Here is a tiny trained network, its code and every weight. The questions are about switching its units off for an input and a class, where a switched-off unit gives its printed mean instead of its output.

import numpy as np


def w(rows, s, z=0):
    codes = np.array(rows[::2]) - 128.0
    scale = np.full(codes.shape[1], s)
    scale[-1] = z or s
    return codes * scale


def f(y):
    return y / 2 * (1 + np.tanh(0.7978845608 * (y + 0.044715 * y**3)))


def log_softmax(a):
    a = a - a.max(-1, keepdims=True)
    return a - np.log(np.exp(a).sum(-1, keepdims=True))


def net(x, mask):
    res = np.array(x, float).reshape(1, 7) / 4 @ E
    y = f(res @ A[0][:, :-1].T + A[0][:, -1])
    res = res + np.where(mask, y, B[0][:, -1]) @ B[0][:, :-1]
    return log_softmax(res[-1] @ U[:, :-1].T + U[:, -1])


A, B = {}, {}
E = w([
[170,159,82,123,95,110,101,34,128,28,154,80],'x0',
[124,70,107,102,112,96,90,136,169,191,62,86],'x1',
[146,122,108,127,148,142,145,165,143,104,101,112],'x2',
[203,134,144,125,10,180,161,139,83,155,155,90],'x3',
[125,116,176,145,147,128,111,123,125,124,137,95],'x4',
[125,164,120,109,104,120,131,122,128,132,115,158],'x5',
[154,135,98,122,133,99,130,132,120,141,125,149],'x6',
],0.013)
A[0] = w([
[99,207,113,174,184,68,102,118,193,41,182,151,2],'neuron 0',
[160,161,182,141,160,166,203,190,73,190,165,172,40],'neuron 1',
[237,189,143,140,36,153,207,99,102,71,202,57,84],'neuron 2',
[168,138,250,202,122,42,145,195,59,170,158,142,141],'neuron 3',
[185,111,144,132,3,163,155,162,88,213,86,48,88],'neuron 4',
[102,122,66,89,98,88,66,33,183,52,121,34,69],'neuron 5',
[195,114,124,119,104,160,119,76,144,99,183,131,115],'neuron 6',
[212,211,84,192,86,174,67,116,90,116,162,71,93],'neuron 7',
[58,141,173,197,154,173,217,178,48,97,156,220,131],'neuron 8',
],0.0057,0.0079)
B[0] = w([
[136,254,35,168,136,176,149,122,44,156,133,117,162],'neuron 0',
[133,130,79,172,88,159,116,55,59,122,99,58,165],'neuron 1',
[63,125,100,118,128,154,94,168,172,201,77,68,254],'neuron 2',
[161,116,130,123,110,172,154,119,161,130,79,186,182],'neuron 3',
[171,194,117,134,141,45,229,75,118,2,144,194,230],'neuron 4',
[199,145,102,160,147,87,181,127,150,49,154,210,204],'neuron 5',
[113,119,113,124,172,183,99,127,141,119,93,83,174],'neuron 6',
[95,162,109,81,94,173,26,155,133,152,87,126,200],'neuron 7',
[167,87,124,142,121,68,153,101,128,39,175,118,203],'neuron 8',
],0.0091,0.01)
U = w([
[151,117,147,138,144,82,153,141,157,76,170,170,206],'0',
[165,151,88,161,100,149,123,95,83,92,167,81,161],'1',
[35,113,103,114,121,166,44,212,156,245,98,76,1],'2',
],0.012,0.00099)

Each question gives the input, the list of numbers given to net, and the class t.
The units are the neurons (one row each of A and B). Each row of codes is followed by its name. A weight is (code - 128) times the scale printed after its matrix; where a second scale follows, it is the last column's (A, B and U).
mask holds one flag per neuron, in row order. A switched-off neuron (its flag False) gives its mean, the last column of its row in B, instead of its output. The means were averaged over made-up inputs and are rounded, as every weight is.
A unit's drop is (log p(t) with every unit on - log p(t) with that unit switched off) / (log p(t) with every unit on - log p(t) with every unit switched off).
The circuit of an input: a set's keep is (log p(t) with only the set's units on - log p(t) with every unit switched off) / (log p(t) with every unit on - log p(t) with every unit switched off). Starting from all 9 units, units are removed one at a time, each time the one whose removal leaves the highest keep (on an exact tie, the one counted first), for as long as the keep stays at least 0.8.
units of the circuit, in order: the units of the circuit, biggest drop first
k most important neurons: the k neurons with the biggest drops, biggest first
drop of u: that unit's drop, to one decimal
input [1,0,5,-8,-4,3,7], class 1: 2 most important neurons => [neuron 0; neuron 2]
input [-2,2,-7,-6,2,5,7], class 2: 2 most important neurons => [neuron 4; neuron 5]
input [3,8,-4,-1,5,6,-2], class 0: units of the circuit, in order => [neuron 5]
input [8,3,-7,-5,-4,-3,-3], class 0: 2 most important neurons => [neuron 5; neuron 1]
input [-8,-4,-6,3,5,-2,3], class 1: 2 most important neurons => [neuron 1; neuron 5]
input [-1,1,-7,3,-7,-7,7], class 0: units of the circuit, in order => [neuron 1; neuron 0]
input [8,-2,-2,3,-3,-3,-8], class 2: units of the circuit, in order => [neuron 2; neuron 7]
input [-1,4,3,7,-6,-3,-3], class 0: 3 most important neurons => [neuron 4; neuron 1; neuron 0]
input [0,1,-3,-8,-7,-3,-6], class 2: 3 most important neurons => [neuron 4; neuron 8; neuron 5]
input [1,-3,4,-6,-6,5,3], class 1: 4 most important neurons => [neuron 0; neuron 4; neuron 5; neuron 3]
input [-1,5,1,5,8,-3,-7], class 0: 2 most important neurons => [neuron 4; neuron 1]
input [2,-4,-7,-6,-5,1,-5], class 1: 2 most important neurons => [neuron 0; neuron 4]
input [4,-4,-5,-6,7,6,-4], class 1: 2 most important neurons => [neuron 0; neuron 4]
input [-4,1,-1,5,0,-1,-3], class 0: units of the circuit, in order => [neuron 4]
input [-7,-1,6,-4,3,-4,6], class 0: 3 most important neurons => [neuron 2; neuron 8; neuron 7]
input [6,-2,5,6,-1,8,3], class 2: 2 most important neurons => [neuron 2; neuron 7]
input [-8,-7,-6,4,4,-3,-3], class 1: 2 most important neurons => [neuron 1; neuron 5]
input [3,-7,6,8,2,1,2], class 2: drop of neuron 7 => 0.1
input [5,-5,-5,5,8,-4,-6], class 2: drop of neuron 2 => 0.3
input [-3,7,-4,7,3,1,7], class 0: drop of neuron 4 => 0.5
input [-7,5,8,8,8,7,1], class 0: units of the circuit, in order => [neuron 4]
input [8,-4,-4,3,3,-3,-1], class 2: drop of neuron 2 => 0.4
